Here is a tiny trained network, its code and every weight. The questions are about switching its units off for an input and a target symbol, where a switched-off unit gives its printed mean instead of its output.

import numpy as np


def w(rows, s, z=0):
    codes = np.array(rows[::2]) - 128.0
    scale = np.full(codes.shape[1], s)
    scale[-1] = z or s
    return codes * scale


def f(y):
    return y / 2 * (1 + np.tanh(0.7978845608 * (y + 0.044715 * y**3)))


def softmax(a):
    e = np.exp(a - a.max(-1, keepdims=True))
    return e / e.sum(-1, keepdims=True)


def log_softmax(a):
    a = a - a.max(-1, keepdims=True)
    return a - np.log(np.exp(a).sum(-1, keepdims=True))


def net(x, mask):
    ids = ['αβγηθπσφψω'.index(c) for c in x.split()]
    T = len(ids)
    res = E[ids] + P[:T]
    u = 0
    for l in range(2):
        r = res
        for j in range(3):
            rows = slice(2 * j, 2 * j + 2)
            q, k, v = (r @ M[l][rows].T for M in (Q, K, V))
            z = softmax(np.where(np.tri(T) > 0, q @ k.T / 2**0.5, -1e9)) @ v
            o = O[l][rows]
            res = res + np.where(mask[u + j], z, o[:, -1]) @ o[:, :-1]
        u += 3
        y = f(res @ A[l][:, :-1].T + A[l][:, -1])
        res = res + np.where(mask[u : u + 8], y, B[l][:, -1]) @ B[l][:, :-1]
        u += 8
    return log_softmax(res[-1] @ U[:, :-1].T + U[:, -1])


Q, K, V, O, A, B = {}, {}, {}, {}, {}, {}
E = w([
[81,127,134,139,144,132,150,135],'α',
[52,158,139,135,164,147,162,163],'β',
[132,95,122,175,132,110,137,100],'γ',
[124,167,77,154,87,184,127,133],'η',
[94,121,104,143,112,93,125,133],'θ',
[57,138,152,123,106,130,140,107],'π',
[99,178,67,95,213,152,98,144],'σ',
[163,124,108,7,137,102,150,186],'φ',
[200,161,188,56,140,180,157,141],'ψ',
[147,185,157,119,140,70,137,136],'ω',
],0.02)
P = w([
[95,74,106,120,110,152,255,24],'0',
[99,140,55,61,76,130,176,66],'1',
[114,137,66,97,81,135,197,131],'2',
[105,147,63,103,115,111,164,148],'3',
[102,141,80,118,148,99,158,172],'4',
[105,136,94,130,181,83,134,181],'5',
[119,136,89,153,182,93,127,213],'6',
[126,129,91,156,225,66,107,197],'7',
],0.01)
Q[0] = w([
[125,132,92,88,77,89,158,120],'0.h0',
[55,117,95,149,131,47,184,183],'0.h0',
[142,101,221,197,90,146,84,88],'0.h1',
[154,113,254,116,102,188,107,75],'0.h1',
[76,121,135,135,108,37,149,86],'0.h2',
[100,153,137,220,126,129,85,66],'0.h2',
],0.0098)
K[0] = w([
[133,190,172,110,92,102,176,169],'0.h0',
[173,225,178,131,151,107,70,245],'0.h0',
[3,78,36,88,77,147,183,86],'0.h1',
[57,63,106,126,53,189,188,11],'0.h1',
[147,95,244,115,127,19,49,114],'0.h2',
[123,234,194,254,167,214,70,87],'0.h2',
],0.0068)
V[0] = w([
[146,121,254,102,102,151,144,94],'0.h0',
[142,187,91,104,160,67,161,120],'0.h0',
[62,145,186,143,29,106,102,139],'0.h1',
[19,42,70,81,106,115,99,180],'0.h1',
[108,57,105,103,124,132,159,172],'0.h2',
[139,139,150,134,37,190,105,110],'0.h2',
],0.0085)
O[0] = w([
[169,173,195,134,110,254,118,186,1],'0.h0',
[160,132,128,165,99,96,149,139,251],'0.h0',
[149,194,59,135,136,64,18,171,2],'0.h1',
[21,83,87,69,73,110,110,118,208],'0.h1',
[112,116,116,111,114,155,108,101,198],'0.h2',
[86,97,88,163,178,151,113,172,52],'0.h2',
],0.0084,0.0071)
A[0] = w([
[209,206,108,111,10,106,113,85,152],'0.n0',
[99,106,192,141,215,253,32,131,81],'0.n1',
[188,121,190,147,210,137,116,28,152],'0.n2',
[117,218,96,83,150,96,173,47,172],'0.n3',
[85,136,49,76,103,145,172,146,254],'0.n4',
[96,163,118,165,70,155,91,205,120],'0.n5',
[5,110,99,176,172,147,195,136,140],'0.n6',
[110,106,81,49,224,224,28,144,115],'0.n7',
],0.0069,0.0043)
B[0] = w([
[112,73,186,162,137,170,197,140,139],'0.n0',
[98,55,107,126,116,50,161,109,127],'0.n1',
[151,121,123,152,61,178,96,158,132],'0.n2',
[146,115,127,195,101,134,139,184,213],'0.n3',
[138,131,164,140,133,113,153,93,253],'0.n4',
[81,136,156,123,167,49,71,101,124],'0.n5',
[151,105,112,132,142,150,134,41,227],'0.n6',
[107,132,189,167,58,168,255,124,128],'0.n7',
],0.009,0.015)
Q[1] = w([
[131,44,134,97,104,181,28,19],'1.h0',
[215,170,65,177,149,138,134,60],'1.h0',
[109,73,149,140,162,131,89,178],'1.h1',
[98,132,153,125,105,167,87,253],'1.h1',
[232,41,152,70,81,145,104,123],'1.h2',
[126,91,104,122,16,200,97,104],'1.h2',
],0.0079)
K[1] = w([
[117,2,83,104,137,188,41,132],'1.h0',
[160,141,103,227,127,75,116,69],'1.h0',
[99,158,94,51,94,100,114,98],'1.h1',
[163,179,139,169,55,165,136,74],'1.h1',
[124,58,134,193,157,129,156,185],'1.h2',
[143,129,219,159,89,144,164,107],'1.h2',
],0.0089)
V[1] = w([
[191,154,66,101,34,175,157,72],'1.h0',
[154,113,56,47,173,191,205,50],'1.h0',
[155,132,86,162,136,96,187,165],'1.h1',
[185,150,152,24,122,75,128,192],'1.h1',
[87,89,193,166,3,22,115,139],'1.h2',
[221,177,70,117,54,83,129,138],'1.h2',
],0.0065)
O[1] = w([
[156,124,123,134,127,121,109,141,203],'1.h0',
[154,125,137,72,197,150,117,154,253],'1.h0',
[168,143,85,161,157,80,168,178,168],'1.h1',
[101,72,68,109,124,140,158,255,69],'1.h1',
[82,180,125,131,117,146,138,131,154],'1.h2',
[146,89,95,179,181,101,168,109,104],'1.h2',
],0.0089,0.014)
A[1] = w([
[153,106,127,110,77,154,137,248,70],'1.n0',
[182,221,135,130,184,225,162,193,254],'1.n1',
[41,96,78,77,182,98,136,144,166],'1.n2',
[120,101,243,173,168,80,86,189,219],'1.n3',
[124,58,78,102,104,62,2,128,37],'1.n4',
[2,104,76,214,132,210,171,132,237],'1.n5',
[199,222,137,89,200,121,186,124,216],'1.n6',
[62,91,63,181,83,141,67,83,145],'1.n7',
],0.0083,0.003)
B[1] = w([
[97,239,65,198,145,103,73,81,147],'1.n0',
[92,53,166,88,186,2,108,66,163],'1.n1',
[199,153,69,100,17,187,23,102,186],'1.n2',
[116,138,12,30,160,136,162,79,132],'1.n3',
[77,193,235,94,120,205,229,60,126],'1.n4',
[157,121,172,80,102,46,154,165,158],'1.n5',
[72,47,70,204,95,143,106,142,251],'1.n6',
[166,198,45,63,179,91,98,116,140],'1.n7',
],0.0074,0.014)
U = w([
[177,117,177,154,79,144,87,98,33],'α',
[128,147,147,180,96,103,141,137,107],'β',
[98,173,143,122,130,119,54,106,159],'γ',
[89,111,159,131,94,147,113,106,16],'η',
[169,100,117,70,84,154,142,124,79],'θ',
[121,91,172,112,178,123,101,150,205],'π',
[127,116,160,121,105,147,120,100,3],'σ',
[112,145,74,116,140,96,87,100,126],'φ',
[133,100,163,107,86,111,172,65,229],'ψ',
[158,139,64,168,147,128,2,108,65],'ω',
],0.0088,0.0054)

Each question gives the input, a string of symbols that net reads in full, and the target symbol t.
The units are the heads (2 rows each of Q, K, V and O) and the neurons (one row each of A and B). Each row of codes is followed by its name. A weight is (code - 128) times the scale printed after its matrix; where a second scale follows, it is the last column's (O, A, B and U).
mask holds one flag per unit, layer by layer, with each layer's heads first. A switched-off unit (its flag False) gives its mean, the last column of its rows in O or B, instead of its output. The means were averaged over made-up inputs and are rounded, as every weight is.
A unit's drop is (log p(t) with every unit on - log p(t) with that unit switched off) / (log p(t) with every unit on - log p(t) with every unit switched off).
The circuit of an input: a set's keep is (log p(t) with only the set's units on - log p(t) with every unit switched off) / (log p(t) with every unit on - log p(t) with every unit switched off). Starting from the 12 units with the biggest drops (on a tie, the unit counted first), units are removed one at a time, each time the one whose removal leaves the highest keep (on an exact tie, the one counted first), for as long as the keep stays at least 0.8.
units of the circuit, in order: the units of the circuit, biggest drop first
unit that matters most: the unit with the biggest drop
top k neurons: the k neurons with the biggest drops, biggest first
top k neurons in layer l: the k neurons of layer l with the biggest drops, biggest first
heads that matter: for each layer, one digit per head in row order, 1 if its drop is at least 0.15 and else 0, layers parted by /
input π π ω π, target β: heads that matter => 010 / 100
input θ η ψ ω θ σ σ, target ψ: unit that matters most => 0.n7
input θ η φ φ θ η, target θ: heads that matter => 000 / 010
input ω ω φ γ, target β: units of the circuit, in order => [0.h1; 0.n6; 1.h0; 1.h1]
input π γ α η σ σ β, target ψ: heads that matter => 010 / 000
input φ α γ ψ γ η, target π: heads that matter => 110 / 000
input γ φ θ, target θ: units of the circuit, in order => [1.h1; 0.n6; 1.n2; 1.n1]
input φ β ψ σ, target π: heads that matter => 010 / 000
input α φ σ, target θ: heads that matter => 110 / 010
input α σ θ σ φ ω ψ θ, target β: top 2 neurons => [0.n6; 1.n2]
input θ γ φ φ σ σ η, target ψ: units of the circuit, in order => [0.h1; 1.n5]
input η γ ψ η θ, target π: top 3 neurons => [1.n2; 0.n3; 1.n1]
input σ η β φ ω θ, target β: units of the circuit, in order => [1.h0; 0.h1; 0.n6; 0.h0]
input γ φ β, target θ: top 3 neurons => [0.n6; 1.n2; 0.n0]
input η γ σ σ π φ ω, target β: units of the circuit, in order => [1.h0; 0.h1; 0.n6]
input α π ψ η ψ β β, target π: units of the circuit, in order => [0.h1; 1.n1; 0.h0]
input φ φ σ γ ψ π φ φ, target ω: top 2 neurons => [1.n0; 1.n2]
input σ ψ φ σ ψ α, target π: heads that matter => 110 / 000
input ψ η β, target π: units of the circuit, in order => [0.h1; 0.h0; 1.n1; 0.h2]
input σ θ γ η θ θ α, target φ: units of the circuit, in order => [0.h1; 0.h0]
input σ σ η π σ ψ, target π: top 2 neurons in layer 0 => [0.n4; 0.n7]
input ω φ σ σ φ π, target θ: top neuron => [1.n2]
input α ψ σ ψ α σ, target π: heads that matter => 010 / 000
input φ σ β σ σ γ σ φ, target θ: top 2 neurons => [1.n2; 1.n4]
